Below is a small trained network, with its code and all its weights. Each question gives an input and a class and asks what happens when units are switched off, that is, made to give their printed mean instead of their output.

import numpy as np


def w(rows, s, z=0):
    codes = np.array(rows[::2]) - 128.0
    scale = np.full(codes.shape[1], s)
    scale[-1] = z or s
    return codes * scale


def f(y):
    return np.maximum(y, 0)


def log_softmax(a):
    a = a - a.max(-1, keepdims=True)
    return a - np.log(np.exp(a).sum(-1, keepdims=True))


def net(x, mask):
    res = np.array(x, float).reshape(1, 5) / 4 @ E
    y = f(res @ A[0][:, :-1].T + A[0][:, -1])
    res = res + np.where(mask, y, B[0][:, -1]) @ B[0][:, :-1]
    return log_softmax(res[-1] @ U[:, :-1].T + U[:, -1])


A, B = {}, {}
E = w([
[143,71,194,142,77,21],'x0',
[114,191,213,127,55,177],'x1',
[37,112,85,63,59,134],'x2',
[53,208,156,97,193,62],'x3',
[249,171,218,92,168,99],'x4',
],0.015)
A[0] = w([
[162,231,75,167,92,244,147],'N1',
[68,233,101,100,141,113,108],'N2',
[115,125,41,222,227,109,142],'N3',
[139,91,153,162,136,100,253],'N4',
[125,57,88,150,46,103,109],'N5',
[123,105,28,69,176,168,114],'N6',
],0.012,0.0049)
B[0] = w([
[117,126,233,131,113,247,252],'N1',
[30,163,153,150,161,79,212],'N2',
[150,120,84,197,189,144,223],'N3',
[189,157,92,151,69,128,199],'N4',
[116,81,104,102,59,106,222],'N5',
[135,114,58,56,152,153,220],'N6',
],0.011,0.017)
U = w([
[132,136,170,141,56,206,188],'0',
[150,167,123,108,222,156,11],'1',
[16,198,125,101,145,72,253],'2',
[156,97,99,125,104,129,3],'3',
[96,72,49,47,120,127,100],'4',
[145,76,137,131,14,43,151],'5',
[181,100,91,241,175,101,150],'6',
[255,234,221,54,172,20,208],'7',
],0.015,0.0047)

Each question gives the input, the list of numbers given to net, and the class t.
The units are the neurons (one row each of A and B). Each row of codes is followed by its name. A weight is (code - 128) times the scale printed after its matrix; where a second scale follows, it is the last column's (A, B and U).
mask holds one flag per neuron, in row order. A switched-off neuron (its flag False) gives its mean, the last column of its row in B, instead of its output. The means were averaged over made-up inputs and are rounded, as every weight is.
A unit's drop is (log p(t) with every unit on - log p(t) with that unit switched off) / (log p(t) with every unit on - log p(t) with every unit switched off).
The circuit of an input: a set's keep is (log p(t) with only the set's units on - log p(t) with every unit switched off) / (log p(t) with every unit on - log p(t) with every unit switched off). Starting from all 6 units, units are removed one at a time, each time the one whose removal leaves the highest keep (on an exact tie, the one counted first), for as long as the keep stays at least 0.8.
units of the circuit, in order: the units of the circuit, biggest drop first
unit that matters most: the unit with the biggest drop
top k neurons: the k neurons with the biggest drops, biggest first
drop of u: that unit's drop, to one decimal
input [6,-4,0,5,1], class 7: top 2 neurons	N5, N3
input [5,1,-7,-4,0], class 5: top 2 neurons	N3, N1
input [6,8,-8,-2,-4], class 5: units of the circuit, in order	N1
input [-8,-4,-8,-1,-8], class 1: top 2 neurons	N6, N1
input [-7,0,0,0,-3], class 1: top 2 neurons	N6, N3
input [5,5,2,-5,7], class 7: top 2 neurons	N1, N5
input [-5,2,8,0,2], class 2: top 2 neurons	N2, N4
input [-4,-2,-8,-7,1], class 0: top 2 neurons	N1, N2
input [4,-2,-7,-8,-6], class 5: top 2 neurons	N5, N4
input [-6,-7,-1,6,-7], class 1: top 2 neurons	N3, N6
input [8,-2,-8,-3,-4], class 5: top 2 neurons	N5, N4
input [6,-4,-3,-6,0], class 5: drop of N1	0.0
input [2,-1,-6,7,-7], class 6: drop of N3	1.5
input [0,-4,-5,7,1], class 6: unit that matters most	N3
input [8,2,4,5,-4], class 5: drop of N5	0.9
